Here is a tiny trained network, its code and every weight. The questions are about switching its units off for an input and a target symbol, where a switched-off unit gives its printed mean instead of its output.

import numpy as np


def w(rows, s, z=0):
    codes = np.array(rows[::2]) - 128.0
    scale = np.full(codes.shape[1], s)
    scale[-1] = z or s
    return codes * scale


def f(y):
    return np.maximum(y, 0)


def softmax(a):
    e = np.exp(a - a.max(-1, keepdims=True))
    return e / e.sum(-1, keepdims=True)


def log_softmax(a):
    a = a - a.max(-1, keepdims=True)
    return a - np.log(np.exp(a).sum(-1, keepdims=True))


def net(x, mask):
    ids = ['ΘΣΦΩαβλπτ'.index(c) for c in x.split()]
    T = len(ids)
    res = E[ids] + P[:T]
    u = 0
    for l in range(2):
        r = res
        for j in range(2):
            rows = slice(3 * j, 3 * j + 3)
            q, k, v = (r @ M[l][rows].T for M in (Q, K, V))
            z = softmax(np.where(np.tri(T) > 0, q @ k.T / 3**0.5, -1e9)) @ v
            o = O[l][rows]
            res = res + np.where(mask[u + j], z, o[:, -1]) @ o[:, :-1]
        u += 2
        y = f(res @ A[l][:, :-1].T + A[l][:, -1])
        res = res + np.where(mask[u : u + 8], y, B[l][:, -1]) @ B[l][:, :-1]
        u += 8
    return log_softmax(res[-1] @ U[:, :-1].T + U[:, -1])


Q, K, V, O, A, B = {}, {}, {}, {}, {}, {}
E = w([
[140,86,81,66,41,135,175],'Θ',
[46,153,207,241,130,226,158],'Σ',
[185,249,113,48,150,42,75],'Φ',
[213,146,165,174,124,54,139],'Ω',
[128,141,129,117,133,19,51],'α',
[48,167,83,212,102,124,94],'β',
[176,147,170,132,182,68,217],'λ',
[47,41,238,102,182,189,135],'π',
[166,113,118,181,192,140,198],'τ',
],0.017)
P = w([
[248,124,82,254,172,109,83],'0',
[70,220,142,115,137,130,113],'1',
[55,233,156,91,133,156,137],'2',
[36,232,171,79,142,172,159],'3',
[24,228,181,85,136,177,191],'4',
[25,226,166,99,149,194,173],'5',
],0.0065)
Q[0] = w([
[124,206,83,182,101,70,152],'L0H0',
[7,206,140,113,173,139,51],'L0H0',
[79,156,106,94,120,168,73],'L0H0',
[130,127,15,75,96,129,87],'L0H1',
[113,125,142,115,126,184,93],'L0H1',
[61,176,73,98,120,116,102],'L0H1',
],0.013)
K[0] = w([
[169,104,108,113,132,148,188],'L0H0',
[97,121,136,114,142,169,232],'L0H0',
[89,151,145,100,104,153,173],'L0H0',
[119,114,119,68,114,124,142],'L0H1',
[95,156,125,135,115,125,143],'L0H1',
[109,109,82,103,148,129,253],'L0H1',
],0.019)
V[0] = w([
[101,147,55,109,29,3,191],'L0H0',
[125,130,86,123,226,79,225],'L0H0',
[170,81,55,90,164,207,46],'L0H0',
[120,121,162,134,122,140,82],'L0H1',
[104,49,136,90,139,185,213],'L0H1',
[84,172,200,59,171,79,180],'L0H1',
],0.0072)
O[0] = w([
[12,63,173,76,125,129,155,167],'L0H0',
[106,68,59,89,255,206,19,157],'L0H0',
[105,92,39,179,145,27,138,44],'L0H0',
[170,131,184,139,112,126,135,117],'L0H1',
[114,110,61,131,48,153,21,1],'L0H1',
[82,172,133,104,177,178,117,93],'L0H1',
],0.0066,0.0063)
A[0] = w([
[119,122,117,63,116,3,102,100],'L0N0',
[65,90,73,217,77,113,123,4],'L0N1',
[191,253,154,120,129,102,147,23],'L0N2',
[159,170,103,63,112,87,45,65],'L0N3',
[116,156,29,172,59,171,62,54],'L0N4',
[101,144,152,172,88,72,66,120],'L0N5',
[45,96,130,113,168,33,36,115],'L0N6',
[157,117,14,162,102,64,96,10],'L0N7',
],0.0075,0.0038)
B[0] = w([
[195,164,86,46,93,211,148,162],'L0N0',
[171,117,81,79,50,97,121,154],'L0N1',
[137,98,69,169,202,253,158,254],'L0N2',
[18,136,82,196,65,160,171,157],'L0N3',
[164,112,97,76,162,199,168,163],'L0N4',
[138,194,120,146,64,140,146,158],'L0N5',
[203,44,101,45,144,153,154,161],'L0N6',
[54,163,101,148,148,99,186,141],'L0N7',
],0.0074,0.0078)
Q[1] = w([
[116,173,35,133,72,222,192],'L1H0',
[140,121,124,29,217,135,124],'L1H0',
[78,255,34,101,94,80,76],'L1H0',
[52,173,130,180,57,75,12],'L1H1',
[159,152,123,206,203,145,137],'L1H1',
[136,6,218,130,204,42,212],'L1H1',
],0.0085)
K[1] = w([
[102,66,157,133,81,199,114],'L1H0',
[203,53,78,75,167,140,82],'L1H0',
[22,151,189,35,152,181,133],'L1H0',
[50,250,176,84,134,143,138],'L1H1',
[177,126,124,195,149,161,120],'L1H1',
[209,177,79,121,108,74,105],'L1H1',
],0.011)
V[1] = w([
[197,122,110,120,155,191,41],'L1H0',
[101,180,155,41,198,74,85],'L1H0',
[169,131,166,77,182,132,189],'L1H0',
[131,199,96,139,135,101,116],'L1H1',
[210,111,254,136,104,101,87],'L1H1',
[85,131,105,213,173,114,171],'L1H1',
],0.0075)
O[1] = w([
[160,110,130,169,89,154,64,153],'L1H0',
[102,104,91,172,172,198,158,3],'L1H0',
[97,9,223,168,91,146,135,197],'L1H0',
[119,116,154,117,140,147,126,144],'L1H1',
[163,122,120,108,107,172,188,77],'L1H1',
[201,87,124,86,152,69,83,215],'L1H1',
],0.011,0.0062)
A[1] = w([
[137,203,79,143,64,58,142,60],'L1N0',
[62,58,140,177,114,90,176,3],'L1N1',
[44,134,91,103,20,121,103,51],'L1N2',
[81,92,132,255,133,176,118,105],'L1N3',
[99,172,166,173,139,145,193,87],'L1N4',
[168,107,240,118,114,74,135,46],'L1N5',
[107,153,91,53,121,213,173,45],'L1N6',
[213,63,59,162,136,114,162,154],'L1N7',
],0.0084,0.0051)
B[1] = w([
[66,96,190,190,131,192,119,182],'L1N0',
[146,122,74,89,44,112,74,142],'L1N1',
[254,129,134,32,230,82,192,183],'L1N2',
[149,150,47,151,174,24,208,175],'L1N3',
[167,149,112,188,27,125,5,165],'L1N4',
[54,97,5,79,137,159,120,245],'L1N5',
[113,95,134,181,166,30,116,176],'L1N6',
[58,133,193,61,72,158,142,200],'L1N7',
],0.008,0.012)
U = w([
[182,171,79,65,163,99,197,142],'Θ',
[248,176,161,160,103,179,128,202],'Σ',
[177,101,165,207,223,161,173,101],'Φ',
[154,71,180,129,172,84,46,61],'Ω',
[63,66,134,86,104,211,159,166],'α',
[9,170,167,141,99,108,116,253],'β',
[83,80,31,148,156,113,122,28],'λ',
[137,154,17,151,65,153,193,140],'π',
[116,140,2,61,69,146,74,43],'τ',
],0.0056,0.0041)

Each question gives the input, a string of symbols that net reads in full, and the target symbol t.
The units are the heads (3 rows each of Q, K, V and O) and the neurons (one row each of A and B). Each row of codes is followed by its name. A weight is (code - 128) times the scale printed after its matrix; where a second scale follows, it is the last column's (O, A, B and U).
mask holds one flag per unit, layer by layer, with each layer's heads first. A switched-off unit (its flag False) gives its mean, the last column of its rows in O or B, instead of its output. The means were averaged over made-up inputs and are rounded, as every weight is.
A unit's drop is (log p(t) with every unit on - log p(t) with that unit switched off) / (log p(t) with every unit on - log p(t) with every unit switched off).
k most important neurons: the k neurons with the biggest drops, biggest first
top k neurons in layer l: the k neurons of layer l with the biggest drops, biggest first
heads that matter: for each layer, one digit per head in row order, 1 if its drop is at least 0.15 and else 0, layers parted by /
input Φ Ω Ω Φ τ, target λ: 2 most important neurons => (L1N3, L0N2)
input Θ β Ω π, target β: 2 most important neurons => (L1N2, L0N0)
input α Ω Ω, target π: top neuron in layer 0 => (L0N6)
input Σ Ω Θ τ Ω, target τ: heads that matter => 10 / 10
input Ω Ω Ω Σ, target Σ: heads that matter => 10 / 00
input β Ω Ω λ Ω π, target Θ: heads that matter => 11 / 10
input λ τ Σ Ω, target Φ: heads that matter => 11 / 10
input Ω π Ω α, target π: heads that matter => 10 / 10
input Θ λ π, target β: heads that matter => 00 / 11
input Ω λ Φ, target λ: heads that matter => 11 / 10
input τ β α, target τ: 3 most important neurons => (L0N6, L0N3, L0N0)
input β Ω Ω τ, target Θ: heads that matter => 11 / 11
input Φ β Ω, target λ: 3 most important neurons => (L1N3, L1N5, L0N2)
input Ω Ω β Θ, target Θ: heads that matter => 01 / 00
input Σ Θ Ω τ, target τ: 2 most important neurons => (L1N5, L0N2)
input Ω Φ τ Ω Ω Θ, target Θ: 2 most important neurons => (L1N2, L0N2)
input λ Ω Ω, target Φ: top 2 neurons in layer 1 => (L1N3, L1N5)
input Ω β π Φ Φ, target π: 2 most important neurons => (L0N3, L0N2)
input Ω Θ Ω β β, target Θ: 2 most important neurons => (L1N2, L0N1)
input π Φ Φ, target π: heads that matter => 10 / 00
input Θ Ω τ Σ α λ, target β: heads that matter => 11 / 01
input Ω Φ Ω Ω Θ α, target Θ: 2 most important neurons => (L1N2, L0N3)
